Below is a small trained network, with its code and all its weights. Each question gives an input and a class and asks what happens when units are switched off, that is, made to give their printed mean instead of their output.

import numpy as np


def w(rows, s, z=0):
    codes = np.array(rows[::2]) - 128.0
    scale = np.full(codes.shape[1], s)
    scale[-1] = z or s
    return codes * scale


def norm(h):
    return h / np.sqrt((h * h).mean(-1, keepdims=True) + 1e-5)


def f(y):
    return y / 2 * (1 + np.tanh(0.7978845608 * (y + 0.044715 * y**3)))


def log_softmax(a):
    a = a - a.max(-1, keepdims=True)
    return a - np.log(np.exp(a).sum(-1, keepdims=True))


def net(x, mask):
    res = np.array(x, float).reshape(1, 5) / 4 @ E
    u = 0
    for l in range(4):
        y = f(norm(res) @ A[l][:, :-1].T + A[l][:, -1])
        res = res + np.where(mask[u : u + 3], y, B[l][:, -1]) @ B[l][:, :-1]
        u += 3
    return log_softmax(norm(res)[-1] @ U[:, :-1].T + U[:, -1])


A, B = {}, {}
E = w([
[124,128,130,133],'x0',
[155,87,66,74],'x1',
[196,2,108,171],'x2',
[26,143,12,219],'x3',
[125,121,125,125],'x4',
],0.0066)
A[0] = w([
[51,148,87,56,163],'L0N0',
[129,2,132,94,78],'L0N1',
[136,161,228,187,254],'L0N2',
],0.0096,0.004)
B[0] = w([
[255,81,123,184,205],'L0N0',
[143,207,53,222,194],'L0N1',
[45,8,232,227,254],'L0N2',
],0.0056,0.0051)
A[1] = w([
[141,161,78,209,255],'L1N0',
[137,254,91,78,19],'L1N1',
[41,232,198,56,36],'L1N2',
],0.0077,0.00062)
B[1] = w([
[99,17,164,92,252],'L1N0',
[215,65,1,170,143],'L1N1',
[219,41,56,195,185],'L1N2',
],0.011,0.0033)
A[2] = w([
[186,120,194,94,26],'L2N0',
[98,2,170,179,199],'L2N1',
[60,98,149,184,2],'L2N2',
],0.008,0.0043)
B[2] = w([
[124,121,158,73,130],'L2N0',
[143,251,133,115,245],'L2N1',
[137,107,163,140,141],'L2N2',
],0.014,0.012)
A[3] = w([
[168,150,65,52,250],'L3N0',
[199,152,153,198,136],'L3N1',
[6,132,84,114,111],'L3N2',
],0.016,0.0027)
B[3] = w([
[81,178,186,175,241],'L3N0',
[137,88,34,90,255],'L3N1',
[56,131,132,10,157],'L3N2',
],0.012,0.0081)
U = w([
[124,156,123,129,209],'0',
[102,95,146,28,254],'1',
[127,159,120,142,165],'2',
[155,121,59,151,130],'3',
[101,153,163,190,77],'4',
[121,115,135,152,21],'5',
[110,23,116,102,9],'6',
[112,6,104,118,20],'7',
],0.022,0.01)

Each question gives the input, the list of numbers given to net, and the class t.
The units are the neurons (one row each of A and B). Each row of codes is followed by its name. A weight is (code - 128) times the scale printed after its matrix; where a second scale follows, it is the last column's (A, B and U).
mask holds one flag per neuron, layer by layer. A switched-off neuron (its flag False) gives its mean, the last column of its row in B, instead of its output. The means were averaged over made-up inputs and are rounded, as every weight is.
A unit's drop is (log p(t) with every unit on - log p(t) with that unit switched off) / (log p(t) with every unit on - log p(t) with every unit switched off).
The circuit of an input: a set's keep is (log p(t) with only the set's units on - log p(t) with every unit switched off) / (log p(t) with every unit on - log p(t) with every unit switched off). Starting from all 12 units, units are removed one at a time, each time the one whose removal leaves the highest keep (on an exact tie, the one counted first), for as long as the keep stays at least 0.8.
units of the circuit, in order: the units of the circuit, biggest drop first
unit that matters most: the unit with the biggest drop
k most important neurons: the k neurons with the biggest drops, biggest first
k most important neurons of layer l: the k neurons of layer l with the biggest drops, biggest first
input [-1,4,-8,4,5], class 3: 2 most important neurons => L1N1, L0N2
input [0,0,-3,8,0], class 1: units of the circuit, in order => L3N2
input [4,-3,-6,4,-4], class 3: units of the circuit, in order => L1N2, L3N0
input [1,7,-6,-1,1], class 4: units of the circuit, in order => L3N0, L2N1
input [1,6,4,-3,-2], class 4: 3 most important neurons => L3N0, L0N2, L0N0
input [7,-8,-8,-2,-7], class 3: units of the circuit, in order => L1N2, L3N1
input [-4,7,3,-2,3], class 4: 2 most important neurons => L3N0, L0N2
input [-4,6,3,7,-4], class 1: 3 most important neurons => L3N2, L1N2, L1N1
input [-5,7,5,-2,-4], class 4: units of the circuit, in order => L3N0, L0N0
input [1,7,-2,-1,-2], class 4: 2 most important neurons => L3N0, L2N1
input [4,8,-7,1,7], class 4: units of the circuit, in order => L3N0, L3N1
input [1,-1,0,6,2], class 1: 2 most important neurons of layer 3 => L3N2, L3N0
input [-2,6,7,7,8], class 2: units of the circuit, in order => L0N2, L3N1, L3N0
input [3,2,-3,5,-2], class 1: unit that matters most => L1N2
input [2,-5,-4,7,6], class 1: 2 most important neurons => L3N2, L3N0
input [7,5,-8,-5,0], class 3: 2 most important neurons => L1N2, L2N1
input [-8,7,6,-2,8], class 0: 2 most important neurons => L3N0, L0N0
input [8,6,8,6,-4], class 0: 2 most important neurons => L0N2, L0N0
input [-2,7,0,4,-6], class 4: 4 most important neurons => L3N0, L0N0, L0N2, L3N1
input [0,5,8,8,-7], class 1: 2 most important neurons => L3N2, L0N0
input [2,7,-8,-1,-2], class 3: 2 most important neurons => L1N1, L2N1
input [-7,3,8,2,-8], class 2: unit that matters most => L0N2
input [1,6,2,6,-3], class 1: 3 most important neurons => L3N2, L1N2, L1N1
input [5,-7,-7,-5,-2], class 3: 2 most important neurons of layer 1 => L1N2, L1N0
input [2,-2,1,7,7], class 1: 2 most important neurons of layer 3 => L3N2, L3N0
